Below is a small trained network, with its code and all its weights. Each question gives an input and a class and asks what happens when units are switched off, that is, made to give their printed mean instead of their output.

import numpy as np


def w(rows, s, z=0):
    codes = np.array(rows[::2]) - 128.0
    scale = np.full(codes.shape[1], s)
    scale[-1] = z or s
    return codes * scale


def norm(h):
    return h / np.sqrt((h * h).mean(-1, keepdims=True) + 1e-5)


def f(y):
    return np.maximum(y, 0)


def log_softmax(a):
    a = a - a.max(-1, keepdims=True)
    return a - np.log(np.exp(a).sum(-1, keepdims=True))


def net(x, mask):
    res = np.array(x, float).reshape(1, 4) / 4 @ E
    u = 0
    for l in range(2):
        y = f(norm(res) @ A[l][:, :-1].T + A[l][:, -1])
        res = res + np.where(mask[u : u + 12], y, B[l][:, -1]) @ B[l][:, :-1]
        u += 12
    return log_softmax(norm(res)[-1] @ U[:, :-1].T + U[:, -1])


A, B = {}, {}
E = w([
[159,214,136,48,57,58,104,188,180,66,25,149],'x0',
[36,164,141,41,116,28,107,155,90,229,120,144],'x1',
[139,204,111,240,163,45,255,208,28,97,174,175],'x2',
[109,111,180,193,158,45,18,94,179,95,123,54],'x3',
],0.0054)
A[0] = w([
[197,160,104,102,98,183,223,177,53,164,143,120,61],'L0N1',
[108,175,93,116,117,53,102,144,68,220,164,175,15],'L0N2',
[70,143,57,213,153,159,179,75,119,164,205,113,136],'L0N3',
[122,159,128,101,104,68,113,142,139,147,52,168,117],'L0N4',
[91,76,157,147,138,114,137,104,102,207,149,115,142],'L0N5',
[178,166,117,164,101,104,174,254,143,124,118,170,133],'L0N6',
[101,194,101,152,148,106,59,137,105,152,137,85,108],'L0N7',
[130,164,96,152,169,121,222,91,107,122,163,148,54],'L0N8',
[190,87,133,180,137,80,123,130,178,97,142,77,100],'L0N9',
[146,117,44,85,143,166,176,180,87,122,109,115,19],'L0N10',
[96,137,130,70,119,204,143,121,147,131,77,171,120],'L0N11',
[239,177,70,166,123,202,165,97,135,31,183,132,3],'L0N12',
],0.0073,0.0035)
B[0] = w([
[66,189,193,183,99,147,101,56,191,123,218,89,230],'L0N1',
[102,84,150,7,67,153,164,186,112,126,60,18,209],'L0N2',
[174,62,140,202,185,74,185,69,162,148,107,202,234],'L0N3',
[162,46,158,177,108,116,231,82,136,139,141,185,217],'L0N4',
[104,113,115,145,94,108,179,114,180,113,20,198,195],'L0N5',
[141,118,69,71,164,121,76,100,131,63,99,121,254],'L0N6',
[97,157,203,171,142,205,133,212,119,116,198,70,170],'L0N7',
[123,148,96,112,202,130,23,122,96,101,147,61,210],'L0N8',
[49,165,151,161,23,145,139,172,95,122,196,128,179],'L0N9',
[91,191,211,136,85,110,78,141,129,118,196,176,172],'L0N10',
[107,164,118,170,169,135,98,112,151,113,204,129,188],'L0N11',
[126,71,174,2,49,125,192,214,102,143,73,108,215],'L0N12',
],0.007,0.0075)
A[1] = w([
[212,96,99,176,92,182,150,198,142,94,147,83,69],'L1N1',
[167,94,88,52,127,172,41,87,196,152,121,161,115],'L1N2',
[113,85,175,144,144,123,129,184,154,72,186,122,127],'L1N3',
[54,147,114,82,161,88,138,184,114,251,81,132,75],'L1N4',
[102,163,29,156,173,127,54,255,94,205,102,203,3],'L1N5',
[95,127,159,217,124,70,104,201,115,100,108,61,76],'L1N6',
[151,218,129,126,86,54,144,171,141,64,63,181,159],'L1N7',
[174,137,89,123,156,167,99,193,126,101,123,98,59],'L1N8',
[118,178,93,156,176,84,132,189,51,47,130,115,90],'L1N9',
[110,162,83,122,92,194,161,169,98,154,201,196,167],'L1N10',
[165,118,94,118,215,59,174,130,98,95,115,123,140],'L1N11',
[241,159,136,114,79,92,138,165,193,48,125,181,105],'L1N12',
],0.0083,0.0056)
B[1] = w([
[79,90,149,30,32,102,184,208,65,150,86,107,160],'L1N1',
[160,189,61,147,220,128,128,144,34,66,156,119,200],'L1N2',
[132,175,101,26,70,63,112,114,150,168,100,87,234],'L1N3',
[199,78,145,110,31,173,150,139,101,85,93,94,188],'L1N4',
[45,199,254,33,27,172,81,46,194,55,199,18,128],'L1N5',
[72,235,169,135,133,182,124,97,178,99,231,163,207],'L1N6',
[122,72,115,214,182,171,138,92,109,169,141,173,254],'L1N7',
[88,179,139,111,114,120,135,130,99,98,180,92,135],'L1N8',
[176,161,74,84,159,207,48,105,121,143,127,87,212],'L1N9',
[41,240,182,157,95,65,67,158,178,112,125,105,177],'L1N10',
[191,89,67,95,164,149,71,145,120,86,65,151,202],'L1N11',
[124,40,163,198,155,93,175,108,124,194,92,139,236],'L1N12',
],0.008,0.0071)
U = w([
[126,69,220,33,1,167,166,190,65,96,56,34,185],'0',
[42,237,227,160,89,166,68,68,189,129,210,122,191],'1',
[143,7,172,213,203,118,178,73,125,201,56,207,197],'2',
[189,189,65,78,217,193,17,114,50,65,117,76,132],'3',
[100,128,172,77,94,92,142,128,177,109,105,90,167],'4',
[234,159,70,122,96,72,65,205,202,251,125,186,3],'5',
[239,151,63,117,115,78,83,243,243,235,137,176,3],'6',
[194,137,46,126,110,89,63,254,228,224,130,191,3],'7',
],0.009,0.0056)

Each question gives the input, the list of numbers given to net, and the class t.
The units are the neurons (one row each of A and B). Each row of codes is followed by its name. A weight is (code - 128) times the scale printed after its matrix; where a second scale follows, it is the last column's (A, B and U).
mask holds one flag per neuron, layer by layer. A switched-off neuron (its flag False) gives its mean, the last column of its row in B, instead of its output. The means were averaged over made-up inputs and are rounded, as every weight is.
A unit's drop is (log p(t) with every unit on - log p(t) with that unit switched off) / (log p(t) with every unit on - log p(t) with every unit switched off).
The circuit of an input: a set's keep is (log p(t) with only the set's units on - log p(t) with every unit switched off) / (log p(t) with every unit on - log p(t) with every unit switched off). Starting from the 12 units with the biggest drops (on a tie, the unit counted first), units are removed one at a time, each time the one whose removal leaves the highest keep (on an exact tie, the one counted first), for as long as the keep stays at least 0.8.
circuit, biggest first: the units of the circuit, biggest drop first
unit that matters most: the unit with the biggest drop
top k neurons: the k neurons with the biggest drops, biggest first
k most important neurons of layer l: the k neurons of layer l with the biggest drops, biggest first
input [-4,-6,3,-6], class 0: circuit, biggest first -> L0N12
input [5,0,-4,5], class 1: top 2 neurons -> L0N6, L0N3
input [7,-6,-6,1], class 2: top 3 neurons -> L1N12, L0N2, L0N7
input [-3,-4,-4,-3], class 0: top 3 neurons -> L0N12, L0N6, L0N8
input [-2,-7,-7,1], class 0: 4 most important neurons of layer 0 -> L0N6, L0N9, L0N8, L0N12
input [5,7,7,1], class 0: top 4 neurons -> L0N2, L1N4, L0N4, L1N2
input [8,4,-3,6], class 2: top 2 neurons -> L0N4, L0N1
input [-2,-2,3,-3], class 4: 2 most important neurons of layer 0 -> L0N1, L0N12
input [2,7,8,6], class 3: 2 most important neurons of layer 1 -> L1N9, L1N6
input [4,1,-5,-3], class 3: top 3 neurons -> L1N2, L0N3, L0N11
input [6,4,3,-8], class 1: top 2 neurons -> L0N1, L0N3
input [-7,-2,-8,4], class 3: 3 most important neurons of layer 1 -> L1N2, L1N12, L1N7
input [-6,6,-7,-1], class 3: 2 most important neurons of layer 1 -> L1N2, L1N12
input [6,5,4,8], class 1: top 3 neurons -> L1N6, L0N7, L0N12
input [7,-3,-8,7], class 3: circuit, biggest first -> L1N2
input [7,7,3,8], class 1: top 4 neurons -> L1N6, L0N7, L0N12, L0N3
input [-3,-5,3,-4], class 0: top 2 neurons -> L0N12, L1N6
input [8,-6,2,-6], class 2: top 4 neurons -> L1N12, L1N7, L0N2, L0N6
input [2,-4,7,-7], class 1: top 2 neurons -> L0N1, L0N10
input [6,8,8,3], class 0: circuit, biggest first -> L0N2
input [-4,-1,5,-2], class 3: 3 most important neurons of layer 0 -> L0N8, L0N4, L0N6
input [4,1,-6,-6], class 1: top 2 neurons -> L0N6, L1N10
input [-3,-3,7,5], class 3: top 2 neurons -> L0N1, L1N11
input [1,-6,-8,-8], class 1: 2 most important neurons of layer 0 -> L0N11, L0N6
input [-1,-2,-7,-6], class 3: 3 most important neurons of layer 1 -> L1N2, L1N6, L1N12
input [4,6,4,4], class 0: 2 most important neurons of layer 0 -> L0N2, L0N1
input [8,-3,-1,-6], class 2: unit that matters most -> L1N12
input [8,-7,-1,-8], class 1: 2 most important neurons of layer 0 -> L0N1, L0N10
